Below are the code and all the weights of a small trained network. Each question names an input and a class and asks about switching units off, where a switched-off unit gives its printed mean instead of its output.

import numpy as np


def w(rows, s, z=0):
    codes = np.array(rows[::2]) - 128.0
    scale = np.full(codes.shape[1], s)
    scale[-1] = z or s
    return codes * scale


def f(y):
    return y / 2 * (1 + np.tanh(0.7978845608 * (y + 0.044715 * y**3)))


def log_softmax(a):
    a = a - a.max(-1, keepdims=True)
    return a - np.log(np.exp(a).sum(-1, keepdims=True))


def net(x, mask):
    res = np.array(x, float).reshape(1, 4) / 4 @ E
    y = f(res @ A[0][:, :-1].T + A[0][:, -1])
    res = res + np.where(mask, y, B[0][:, -1]) @ B[0][:, :-1]
    return log_softmax(res[-1] @ U[:, :-1].T + U[:, -1])


A, B = {}, {}
E = w([
[45,209,242,175,126,197,89,56,140,221],'x0',
[131,149,117,184,128,149,106,61,50,143],'x1',
[77,164,120,94,2,116,80,111,174,101],'x2',
[122,46,85,52,68,139,157,77,106,153],'x3',
],0.0095)
A[0] = w([
[147,111,145,175,215,183,175,80,59,188,129],'neuron 0',
[104,128,101,63,23,88,136,179,163,56,75],'neuron 1',
[96,122,106,88,68,181,120,61,105,130,152],'neuron 2',
[117,155,141,194,187,140,94,172,158,146,4],'neuron 3',
[141,151,124,157,251,108,180,198,171,101,156],'neuron 4',
[94,105,123,75,55,72,156,175,146,69,180],'neuron 5',
[123,80,145,173,214,126,167,182,150,159,145],'neuron 6',
[157,85,60,117,72,110,110,36,141,135,144],'neuron 7',
[165,28,24,50,153,40,211,202,129,90,180],'neuron 8',
[172,139,186,174,164,188,154,140,128,120,189],'neuron 9',
[170,137,129,197,243,89,184,233,150,66,167],'neuron 10',
[198,73,1,192,97,79,86,112,11,74,194],'neuron 11',
],0.0081,0.0036)
B[0] = w([
[83,69,160,163,176,181,148,193,199,181,194],'neuron 0',
[69,34,106,104,148,232,174,181,152,70,195],'neuron 1',
[55,155,213,190,92,124,67,187,132,175,171],'neuron 2',
[170,128,202,182,164,44,82,46,94,181,157],'neuron 3',
[79,162,211,227,108,112,76,232,206,187,186],'neuron 4',
[122,66,74,100,121,94,206,210,175,98,191],'neuron 5',
[64,162,222,203,145,96,79,148,173,89,171],'neuron 6',
[176,195,132,171,82,56,77,68,54,57,174],'neuron 7',
[220,16,16,3,84,177,195,161,91,69,248],'neuron 8',
[99,141,195,201,72,119,98,131,95,202,170],'neuron 9',
[49,32,121,108,69,220,193,207,239,179,206],'neuron 10',
[226,213,108,93,165,52,70,39,34,75,219],'neuron 11',
],0.0076,0.015)
U = w([
[156,217,183,170,152,55,88,71,93,155,62],'0',
[237,41,51,11,117,104,208,164,119,69,2],'1',
[62,98,158,148,121,169,153,182,211,160,228],'2',
],0.011,0.0046)

Each question gives the input, the list of numbers given to net, and the class t.
The units are the neurons (one row each of A and B). Each row of codes is followed by its name. A weight is (code - 128) times the scale printed after its matrix; where a second scale follows, it is the last column's (A, B and U).
mask holds one flag per neuron, in row order. A switched-off neuron (its flag False) gives its mean, the last column of its row in B, instead of its output. The means were averaged over made-up inputs and are rounded, as every weight is.
A unit's drop is (log p(t) with every unit on - log p(t) with that unit switched off) / (log p(t) with every unit on - log p(t) with every unit switched off).
The circuit of an input: a set's keep is (log p(t) with only the set's units on - log p(t) with every unit switched off) / (log p(t) with every unit on - log p(t) with every unit switched off). Starting from all 12 units, units are removed one at a time, each time the one whose removal leaves the highest keep (on an exact tie, the one counted first), for as long as the keep stays at least 0.8.
units of the circuit, in order: the units of the circuit, biggest drop first
k most important neurons: the k neurons with the biggest drops, biggest first
drop when u is switched off: that unit's drop, to one decimal
input [-2,4,4,1], class 0: 2 most important neurons => [neuron 8; neuron 10]
input [-4,-1,2,-6], class 2: units of the circuit, in order => [neuron 4]
input [2,-2,-4,6], class 2: 3 most important neurons => [neuron 11; neuron 8; neuron 5]
input [-2,7,-6,-2], class 2: 2 most important neurons => [neuron 10; neuron 0]
input [8,1,4,-2], class 0: 2 most important neurons => [neuron 10; neuron 1]
input [3,-1,-3,8], class 2: 2 most important neurons => [neuron 11; neuron 8]
input [4,6,-1,-6], class 0: 4 most important neurons => [neuron 3; neuron 10; neuron 1; neuron 8]
input [0,4,-1,-2], class 0: 3 most important neurons => [neuron 8; neuron 1; neuron 10]
input [8,-5,2,-1], class 0: 2 most important neurons => [neuron 10; neuron 1]
input [-1,-2,-7,2], class 2: 2 most important neurons => [neuron 4; neuron 6]
input [-1,5,3,2], class 0: drop when neuron 8 is switched off => 0.5
